Each row is followed by its class number.
[ -20   50  -65  369 -142  -72 -517 -463  351 -208  360  -67  586  431
 -186  146 -899 -265 -120 -474  192  421   12 -251  400   56 -343   63
  -61 -180 -147  277   55  -25   90  113   18 -215] => 1
[  67  214   19 -138 -116  231   41    1  408   43 -207  306 -315  -96
  327 -173    1  -16   95   23 -208   33 -156  230 -426   10  102  243
  313  -23  -43   77 -338  355   97  102  221  140] => 3
[   1 -107  -71  -87   42  -11  -47   55 -144  -21 -157  -69  -78 -191
   35   39  152  315   42  -49  346 -292  195  -49   37  -65  395  -55
 -152   29   66  -12   31 -109 -163 -141  -66  -29] => 4
[  38    1  -44 -162  -52   47   32   58  -22  -39 -272   19 -143 -149
  145  -25  152  215  -23   -4  219 -130   60   56  -46    6  416   10
  -26   92   74   -9  -55   11  -58   30  131  -12] => 5
[  31 -134   83   71  202   84  144  254  -40   78  -20   -2 -123  -21
 -202 -112  178   76   80 -139 -210 -308  353 -150  -81  236 -294 -235
 -110  172  187 -104  107  -82 -267 -228  -88  217] => 7
[ 223   23  195  338 -431   90   33  454  456  118 -175  694 -202  -60
  356 -223  175 -111  162    3 -437 -241 -140  275 -452   76  220  -11
  279  250  -98  184 -634  330  174  421  200  280] => 6
[  70  -19    3  -76 -202  -19   50  227  -24  -19 -282  108 -244 -173
  273  -86  324  229   37   57  245 -272  161  143 -116  -49  311  -19
    4  181  116  -24  -85   69 -110    0   21   62] => 4
[  21  211   -6 -202  -32  255  106   74  258   10 -192  266 -225   -6
  139 -142  122  198   96  -32  -43  -11   15   31 -344   -4  -45  172
  179    1  238  -26  -55  267   70  113   81  311] => 0
[ -43  -16  -14  -24   46   27  -64    6  -74 -106 -195   56 -105  -75
   77   14  129  195   34  -73  439 -321  241   -2   48   20  237 -146
 -135  131  140  -22   25   58 -102  -77   -6  -45] => 0
[  64  -30  165  164   -7   64   61  252   93  -19   17  150   24    9
 -170 -111   64  -71  206 -134 -366 -376  280 -169  -66  229 -204 -229
  -80   95  148  126   62  -60 -152 -112  -25  148] => 4
[-156   15 -161  -85  173  168  -34 -167  -22 -197  -27  -31  -51  -45
 -221 -117 -136   57  113 -100   53   88  181 -277  177   -8  140 -418
 -163  112  198  -63  311  -15 -171  -81 -112 -117] => 6
[ -56  158 -149 -138  -41  253   50   33   33   53 -149  164 -143 -220
   81 -252   49  -61  -22  165 -128  188 -248  -99 -150  -47  519  -94
  119  113   52   30  -41  229  100  264   99 -131] => 5
[-132   73  -76 -228  172  181   79   50 -111   72  -78  -83 -186 -210
  -30 -228   35   40  101  192  -53   57  -11 -242  -22  -57  279 -237
  -54   97  200 -143  187  117  -67   72    0  -91] => 7
[-243   28 -185   -8  294   56 -112 -321 -114 -178   62 -117  122  -87
 -226 -128 -293  -33  -10  -71  131  275   64 -340  271  -42  194 -386
 -227   35  125  -25  267  -34 -151  -36 -103 -252] => 5
[ -87 -170   41  280  178   44  -63   56  -49  -74  223   14  113   65
 -395   60 -148  -56  203 -355 -196 -282  356 -297  191  202 -508 -359
 -263   12  132  106  174 -173 -302 -380 -197   72] => 3
[ 137  -52   15 -178  368   89    6  -27 -107  -35  178 -312  139  199
 -477  109 -127  236    3 -288  230  -46  444 -385  244  211 -402 -201
 -272 -159  296 -276  462 -377 -277 -337 -143  235] => 8
[ 305  151  115  244 -324   18 -156   45  510   81  -11  277  149  293
  282 -106 -319 -139  -72   22  -71  149 -245  -48 -166   87  203  204
  420   22 -230  202 -349  153  201  592  159   58] => 2
[-123  125 -155   49   67  137 -284 -330  229 -249  112   82  122  163
 -144   33 -535  -75   -6 -323   77  410   -6 -214   66   60 -197   71
   15 -121   55  228   39   79   55  -23   -2 -133] => 2
[ 154  -43  206  321 -155   45  158  254  336  141  -33  373 -102  -46
   60 -212   94 -142  116  -79 -392 -325  -49  130 -205  160 -173 -131
  171  260  -28   25 -269  168   49  128  134  152] => 0
[ 180    6   24  101   90    7 -208 -167  149 -194  270 -216  203  386
 -196   49 -518   95  -41 -426  185  148  319 -335  288   89 -373 -132
 -159  -94   80   -1  274 -257  -87  -50 -123   70] => 6
[  46  -99   35   18  191  115  192  283  -95   61  -57   35  -32 -151
 -325 -117  336   61   63 -119 -242 -385  372 -204  -12  219 -221 -476
 -263   -1  279 -168  173 -268 -271 -311  -49  181] => 8
[ 379   51  155 -163  -67  129  343  482  266  264 -252   33 -317  -90
  275 -264  569  239    5  205 -112 -272  -26   80 -434  -46  157  121
  256   92   46 -266 -196   87  -18  146  173  359] => 9
[ -47  -37  -62  248 -327  -27 -361 -158  253 -210   -3  188   55  118
  172   10 -351  -27  -10 -264  257  -48   -9   41  161   43  162  -18
   66  181 -113  376 -148  202  118  207  -35 -192] => 9
[ 137   47   33  -50  139   80  -84 -240   61 -141  115 -265  225  383
 -163   41 -222  137  -42 -295  145  101  244 -322  197   71 -234  -37
  -98 -123   52   -8  190 -274 -203 -201 -115   63] => 9
[-251  -60 -287 -322  562  112   56 -157 -422  -31   56 -519   36 -168
 -347  -63   -8  173   -2   86  187  158  392 -398  282   46  173 -358
 -288 -144  332 -174  650 -358 -382 -274 -257 -145] => 4
[-110  136 -223 -267  365  204 -174 -306   11 -186   43 -293    1  -42
 -317    3 -185  143  -49 -264  113  246  276 -384   52    1 -134  -52
   10 -210  176   57  291 -151 -205 -406  -29 -114] => 2
[   0   82 -118  185 -449  -27 -230   37  130 -138 -137  300   60  -46
  366    1 -103  -59  -52  -14  242  -40 -210  128  -36 -145  528  111
    8  168 -157  326 -288  259  168  239   40 -192] => 5
[   7 -103   32  169  -52  108   -4  167  174  -34   41  194  -12   77
 -116 -144   28  -57   49 -243 -246 -201  177  -91  -69  185 -256 -246
  -69  150   76  102  -12   75  -71  -92  -24   39] => 4
[-130   94 -123  -11   68  175  -42 -160  125  -47  -39   -6 -118 -171
   47 -223 -163  -54  -12  120  -71  220 -157 -137    5 -142  435 -211
  -15  164  -35  100    7  151   28  109    2 -275] => 4
[ 123  300   22 -206 -361  302   13  228  524   85 -335  553 -313   -8
  530 -286   52  -35   44   32 -297   89 -259  298 -544   -9  328  269
  378  138  -65  116 -534  576  308  344  389  157] => 1
[ 388    8  213 -129  -65   63  122  443  199  301 -148   10 -142   59
  338  -87  327  132   19  167  -69 -125  -34  -56 -254   -1  255  129
  229   28   -6 -273 -113 -158   14  233  169  351] => 3
[ 177   40   97  -26 -431   83  165  457  135  141 -397  422 -397 -300
  510 -213  505  132   46  249  112 -380 -257  355 -430 -105  617  157
  151  302  -33  -64 -446  395  178  304  220  111] => 5
[ 325   27  149 -172   88   68  200  312   45  271 -138 -162 -125   36
   24  -14  368  227  -49  163  -21 -199  146  -84 -195   17   39   67
  149   24   55 -349   76 -240 -175  -29   70  342] => 1
[ 245  149  144    6  -82   87   -7  189  284  180 -149  -32  -31  115
  220  -63   24   -3 -114   79   56    8   64   21 -177   38  114  149
  155   42  -17  -50  -62   27   87  231  156  218] => 1
[ -99  -85  -73  152  -35  -43 -342 -358    2 -267    4   22  206   83
 -103  214 -463   84  -80 -370  491   33  163 -174  376   88   52  -73
 -261   15   64  331   96  -50  -85  -34 -188 -221] => 8
[-140  211  -43   50 -106  146  -89 -122  286  -68 -116  230   19  -59
  207 -229 -175 -246   18  147 -131  279 -317  -10   28  -48  539 -175
  173  241 -108  118  -74  270  248  357  107 -114] => 3
[-106  117 -233  -92  118  161   23 -127   -3    8 -136   68  -20 -109
  -72 -133  -24  -33  -24  130  -95  207 -112 -156   25  -27  277 -364
  -41    0  105  -44  202   -8  -57  129   36 -157] => 6
[ 190  125    6 -516  145  308  393  345  -12  251 -314   14 -582 -243
  178 -228  562  408  138  217 -157 -122  118   43 -497  -53   92  143
  170   56  319 -276  -21  150 -162  -83  113  420] => 7
[  49  -88   14 -158  -93   63  160  229  -98  -22 -297   71 -246 -191
  159  -63  367  310   13   63  256 -451   91   82 -122   60  331  -41
 -119  120  169 -122   -8   10  -80   22   28   57] => 5
[ -63  232 -150  -13   63  157 -305 -343  331 -254   55  128  135  108
 -167   70 -673  -77  -27 -372   66  474  -18 -246   99  127 -122   17
   27 -130   61  311   70  117   27   -9   -3 -140] => 2
[ 175   53  120  347 -272 -126 -367 -222  516  -88  193  185  348  447
   91   -3 -750 -305   29 -290   83  365 -177  -78  193   49  -90  265
  100   18 -249  218 -117  140  289  399   52   24] => 8
[ 158  107   75  284 -221  -15 -344 -281  441 -116  276   71  368  420
  -45   61 -657 -155  -77 -363   27  276  -82 -244  255   70 -142   92
  144 -132 -159  295  -46  -27  214  351    6  -33] => 0
[  34  187 -114 -197   -4  250  -53  -87  272 -196 -100  110  -98   89
  -30  -95 -223   60    0 -278  -26  184  140 -123 -126   -5 -149   17
  -44  -27  165  103   20  184   65  -82   85   51] => 8
[  -1  165  -48 -205   94  204   52 -162  234 -167  -71   98 -157   14
  -20    5 -188   94   12 -197  -85   55  113  -17 -161   38 -289   68
   15  -65  156  -13   65  158  -20  -86  138   44] => 1
[ 329  109  153   64 -210   49  -54  246  443  104 -131  198  -23  244
  309  -52  -75  -41  -13  -21  -81   40 -111    8 -227    7  137  144
  208   42 -111   64 -193   56  236  363  149  218] => 6
[ -13   48 -104 -224  202  191  144  -36 -103  -11  -53 -155 -179 -309
 -149 -191  112  138   87  151  -22  -23   -5 -166    1  -31  235 -239
 -107   75  221 -108  270   11 -182  -84  -62 -110] => 9
[  74  182  -55 -313   66  247  163  227   61   42 -324  162 -268 -140
   82  -81  239  196    4  -26  -35  -42   62    8 -398   34   46   98
   82  -58  215 -125  -39  109  -76 -118   84  187] => 6
[  54 -132  127  111   25   92  171  374  143  142  -59  212 -175 -114
  -38  -90  190  -27  123  -16 -368 -322  132  -12 -256  110 -105 -103
  -49  185   54  -58 -132   76 -166  -77   68  163] => 8
[ -54  128 -139 -472  404  324  149   51 -160  -22 -186 -195 -289 -160
 -251  -56  322  272   58 -129  -30   54  310 -310 -164    6 -159  -51
 -100 -165  384 -141  245 -118 -210 -485  -25  176] => 7
[ -86  -22  -89  123 -227   11 -260 -145   69 -227  -65  137   27   -6
  171  -12  -94   12   20 -132  270  -96    6  112   34  -77  362   41
  -89  143  -80  292 -220  217   85   31   84 -188] => 5
[  10  228 -162  -13  -65  248 -124 -277  327 -271  -65  222   32  132
  -84   -7 -390 -116  -30 -363  -33  354  -58 -109 -126   32 -176  171
   89  -42   53  303  -66  249  127  -35   37  -57] => 5
[-113   59 -138  -97  155   88 -125 -143  -23    8  -41   19  -18  -46
 -110 -135 -210   -8   43  -33  -24  211   42 -265  130   44  165 -317
 -121   15  130  -41  260   -8  -36  113  -56  -53] => 7
[-122 -127  -84  338  197  -43 -171 -282  -10 -257  243 -100  290  196
 -508   17 -505 -149  110 -535 -143   11  428 -360  399  249 -700 -435
 -444  -55  165  218  313 -229 -310 -406 -218 -109] => 7
[ -80  152 -145  -76   82  184  -76 -172   86  -47  -81   75 -134  -70
  -11 -200 -124  -46    1   37  -39  270  -12 -159  122   -9  271 -295
    7  162   69   40  121  155  -59  121   44 -144] => 1
[ 166    2  -11  -93   63   65 -155  -70  208   79   66 -160  147  188
  -64   50 -205   28  -81 -145   49  133  194 -241   27   16    3    4
   81 -116  -18   33  125 -170  -88    1  -89  105] => 8
[  -9   89  -63 -159   38  127  -15    2   52   52  -19   83  -51 -121
  115 -252   -5  -24   52  119  -79   86 -122  -80  -59  -52  416  -98
   50   34   45  -69   36  135  112  241   94  -85] => 0
[  84  -74   35 -168   26   -5  167  283 -136  -11 -210  -79 -243 -111
  115  -91  346  288  183   91  344 -388  316   11  -40  -20  164  -98
 -116  211  206 -183  127   34 -268 -206  -59  124] => 2
[ 303   42  115 -126   51   68    0   26  262  -36   12 -164  -16  159
  -39  -86   21   99  -12 -109   68   70  109 -154  -34   44  -61   76
  -33  -38   52 -194   47  -74  -48  -55  100  175] => 7
[ 137 -120   75   81   15   60  190  343   55  176  -32   57 -108 -202
 -131 -176  400  113  132   -4 -420 -462  218   18 -253   79 -106 -160
   34   99  107  -69  -59 -125 -228 -213   21  239] => 0
[-124 -141  -47  373   43   36 -159  -80   54 -236  200   32  207  120
 -334  -21 -376 -185   52 -419  -93   -4  268 -251  260  203 -410 -323
 -192   96   75  208   82  -55 -165 -184 -172 -126] => 3
[  -6  -55   31  422 -165  -37 -172  -43  283 -219  211  170  256  204
 -197   -8 -406 -257   42 -390 -250   65  115 -131  209  188 -445 -262
 -147   60    2  412  -79    8  -46  -97  -80 -129] => 4
[ 150   88   45   45   51   44 -137 -194  283 -187  162 -195  208  322
  -97   80 -464   47  -96 -243  137  167  145 -261  133   79 -132   33
  -74 -106  -51   13  153 -204  -66  -24  -47    2] => 2
[ -13   97  -81 -521  415  286  380   34 -189  -52 -181 -245 -266 -190
 -259  -97  409  328   11  -87    6  -89  434 -193 -144    6 -212  -83
 -161 -104  438 -407  411 -154 -298 -451   36  257] => 8
[ -17  -74  -53  135 -251  -74 -384 -124  203 -261  -16  144   25   29
   98  -20 -369   17  175 -288  359  -65   70   20  236   43  267    5
 -147  113  -42  381  -30  249  101  130  -94 -149] => 9
[-160  -80  -67  171 -243  -22 -280  -59   95 -136  -42  182  159   93
  216  100 -352  -37   69 -105  329  -72   32  -50  193    4  393   51
  -20   70  -45  391 -220  183   45  265  -50 -208] => 8
[ -55  124  -37 -115  112  109   43   26    3   38 -209  104 -184 -238
   90 -218  138   53   42  193   64   32  -50  -81 -110 -112  405 -291
  -17  156  113 -215  118   74  -81   57  -64   -1] => 6
[  54  204   30 -257   59  246  170  149  193   90 -237  246 -281 -203
  167 -109  261  144    9    6  -76  -63  -75   15 -422  -64  134  178
  251   14  128 -157 -150  215   46    5  155  183] => 0
[ 323   33  168  -92  -54   24  117  331  173  159 -103  -13  -33  167
   50  -59   72  199   28  -98   79  -43  173 -180  -96   12 -113  -56
  -31   14  140 -262   88 -126  -82   44   12  336] => 4
[  37   58 -125 -266  204  135   63 -186   60  -97 -102  -66 -196  -90
 -135  -46  -31  194   98 -120  122  136  102  -81 -109  -42  -85  179
  -49 -166  173  -40  179  101  -74 -127   37   42] => 4
[-297   36 -265   31  230  166 -228 -537  -78 -291  192 -203  193   80
 -463  -46 -500 -103  -67 -333   39  456  101 -321  433   54 -122 -334
 -309   10  142  149  458 -123  -38 -194 -164 -313] => 0
[  27  138 -129 -417  163  335  235   90   17   16 -264   27 -286 -175
 -128  -86  378  370  -36  -35  -32  -14  131  -70 -375   -4  -40   19
   50  -37  327 -235   84   36 -195 -253   73  273] => 5
[ -67   91 -190 -416  368  276   90 -175 -196 -139  -37 -247 -115 -119
 -381  -30  114  296   15 -209   61   84  357 -255  -89   57 -245  -36
 -146 -213  393 -164  359 -177 -332 -510 -109  133] => 5
[  79  -24  -99 -246  407  131    5  -83 -232 -116  135 -542   66  164
 -372   57 -108  309  -51 -240  270   16  576 -362  199  126 -367 -177
 -339 -168  367 -153  460 -371 -303 -396 -138  119] => 7
[ -31   83  -34  237 -380  -35 -248  -65  357 -189 -167  355   79  156
  296  -35 -304  -71  -51 -140  165   40 -200  153    1   21  208   86
    6  247 -144  457 -296  390  274  276  -31  -83] => 7
[-180  130 -204 -172  302  207 -176 -314   61 -230   25 -127   86   77
 -378   94 -388   51  -20 -456  138  337  313 -340  213  129 -413  -67
 -123 -189  287  128  342  -38 -139 -328  -73  -30] => 1
[   2  211 -100 -304   76  271   80    6  134  -34 -204  183 -175  -53
   25 -104  -24  124   89 -131 -175  110   34 -142 -275   23  -25   55
   85 -115  177   73   24  123    0  -65   78  101] => 2
[ 234   37  223  404 -474   65   85  341  511   90  -41  569 -163   32
  324 -232   -1 -305  229   45 -477 -171 -227  180 -305  103   60   90
  317  236 -162  214 -468  310  197  432  188  140] => 2
[ 158  288  -66 -227 -175  258  134  249  276   22 -334  360 -346 -144
  241 -155  143   64   28   19 -107   69 -117   45 -488  -83  179  188
  288   82  105   23 -236  387  119  159  205  162] => 5
[ 353   76  124 -157   39  110  201  294  173  198 -153  -57  -62   95
  120  -98  288  173  -25  106  -62 -151  136  -13 -261   -9  103   94
   67   64   66 -218    4 -106  -11   60  171  381] => 8
